Below are the code and all the weights of a small trained network. Each question names an input and a class and asks about switching units off, where a switched-off unit gives its printed mean instead of its output.

import numpy as np


def w(rows, s, z=0):
    codes = np.array(rows[::2]) - 128.0
    scale = np.full(codes.shape[1], s)
    scale[-1] = z or s
    return codes * scale


def norm(h):
    return h / np.sqrt((h * h).mean(-1, keepdims=True) + 1e-5)


def f(y):
    return y / 2 * (1 + np.tanh(0.7978845608 * (y + 0.044715 * y**3)))


def log_softmax(a):
    a = a - a.max(-1, keepdims=True)
    return a - np.log(np.exp(a).sum(-1, keepdims=True))


def net(x, mask):
    res = np.array(x, float).reshape(1, 4) / 4 @ E
    u = 0
    for l in range(3):
        y = f(norm(res) @ A[l][:, :-1].T + A[l][:, -1])
        res = res + np.where(mask[u : u + 3], y, B[l][:, -1]) @ B[l][:, :-1]
        u += 3
    return log_softmax(norm(res)[-1] @ U[:, :-1].T + U[:, -1])


A, B = {}, {}
E = w([
[249,11,63,249,159],'x0',
[158,55,253,112,80],'x1',
[87,65,101,112,107],'x2',
[130,130,132,130,126],'x3',
],0.0056)
A[0] = w([
[145,74,252,89,110,21],'0.n1',
[212,254,189,164,145,2],'0.n2',
[18,20,69,107,55,139],'0.n3',
],0.0086,0.00074)
B[0] = w([
[129,152,130,188,56,253],'0.n1',
[7,88,160,118,196,223],'0.n2',
[65,132,162,127,213,208],'0.n3',
],0.014,0.0042)
A[1] = w([
[135,178,56,105,143,2],'1.n1',
[27,222,1,137,198,123],'1.n2',
[156,199,205,227,219,86],'1.n3',
],0.007)
B[1] = w([
[171,212,160,55,82,112],'1.n1',
[143,111,240,174,2,253],'1.n2',
[92,81,100,77,187,144],'1.n3',
],0.0095,0.0061)
A[2] = w([
[99,229,166,2,92,87],'2.n1',
[124,217,53,191,66,83],'2.n2',
[205,151,103,179,241,1],'2.n3',
],0.011,0.0058)
B[2] = w([
[211,40,30,130,153,254],'2.n1',
[47,171,140,132,7,165],'2.n2',
[135,23,130,141,122,169],'2.n3',
],0.013,0.0035)
U = w([
[116,102,137,133,119,245],'0',
[158,141,176,168,47,144],'1',
[219,78,22,102,166,175],'2',
[25,57,151,132,196,75],'3',
[121,154,172,147,137,65],'4',
[218,247,121,50,202,5],'5',
],0.013,0.012)

Each question gives the input, the list of numbers given to net, and the class t.
The units are the neurons (one row each of A and B). Each row of codes is followed by its name. A weight is (code - 128) times the scale printed after its matrix; where a second scale follows, it is the last column's (A, B and U).
mask holds one flag per neuron, layer by layer. A switched-off neuron (its flag False) gives its mean, the last column of its row in B, instead of its output. The means were averaged over made-up inputs and are rounded, as every weight is.
A unit's drop is (log p(t) with every unit on - log p(t) with that unit switched off) / (log p(t) with every unit on - log p(t) with every unit switched off).
The circuit of an input: a set's keep is (log p(t) with only the set's units on - log p(t) with every unit switched off) / (log p(t) with every unit on - log p(t) with every unit switched off). Starting from all 9 units, units are removed one at a time, each time the one whose removal leaves the highest keep (on an exact tie, the one counted first), for as long as the keep stays at least 0.8.
circuit, biggest first: the units of the circuit, biggest drop first
k most important neurons: the k neurons with the biggest drops, biggest first
k most important neurons of layer l: the k neurons of layer l with the biggest drops, biggest first
drop of u: that unit's drop, to one decimal
input [0,-8,-4,5], class 1: most important neuron of layer 1 : 1.n2
input [3,4,7,6], class 3: 2 most important neurons : 0.n3, 1.n2
input [5,-8,6,-6], class 1: 2 most important neurons : 1.n2, 0.n2
input [6,4,-8,7], class 3: circuit, biggest first : 0.n2, 1.n2
input [8,3,2,-4], class 2: 2 most important neurons of layer 0 : 0.n2, 0.n1
input [-6,-2,5,4], class 2: 4 most important neurons : 2.n1, 0.n2, 0.n1, 2.n2
input [4,-6,-8,3], class 3: 2 most important neurons : 0.n2, 1.n3
input [-6,-1,-5,5], class 2: 4 most important neurons : 2.n1, 0.n3, 0.n1, 2.n2
input [-8,7,4,-6], class 2: circuit, biggest first : 2.n1, 1.n2
input [5,-5,0,-3], class 1: 2 most important neurons : 2.n2, 2.n1
input [5,-4,-7,0], class 3: 2 most important neurons : 0.n2, 1.n3
input [-7,2,7,-6], class 2: 2 most important neurons : 2.n1, 0.n2
input [-3,-3,-8,1], class 3: 2 most important neurons : 0.n2, 0.n1
input [3,2,7,0], class 3: circuit, biggest first : 0.n3
input [5,-6,5,-3], class 1: 3 most important neurons : 1.n2, 0.n2, 2.n1
input [-7,1,-7,-3], class 2: 3 most important neurons : 2.n1, 0.n3, 2.n2
input [0,-4,-1,-1], class 1: 2 most important neurons : 1.n2, 0.n3
input [-6,5,-1,4], class 2: 2 most important neurons : 2.n1, 1.n2
input [5,-3,-8,2], class 3: 2 most important neurons of layer 0 : 0.n2, 0.n1
input [-8,-1,2,4], class 2: circuit, biggest first : 2.n1
input [0,4,-7,3], class 3: drop of 0.n2 : 1.4
input [-7,6,-1,3], class 2: drop of 1.n2 : 0.8
input [-1,0,-8,-4], class 3: drop of 0.n2 : 0.1
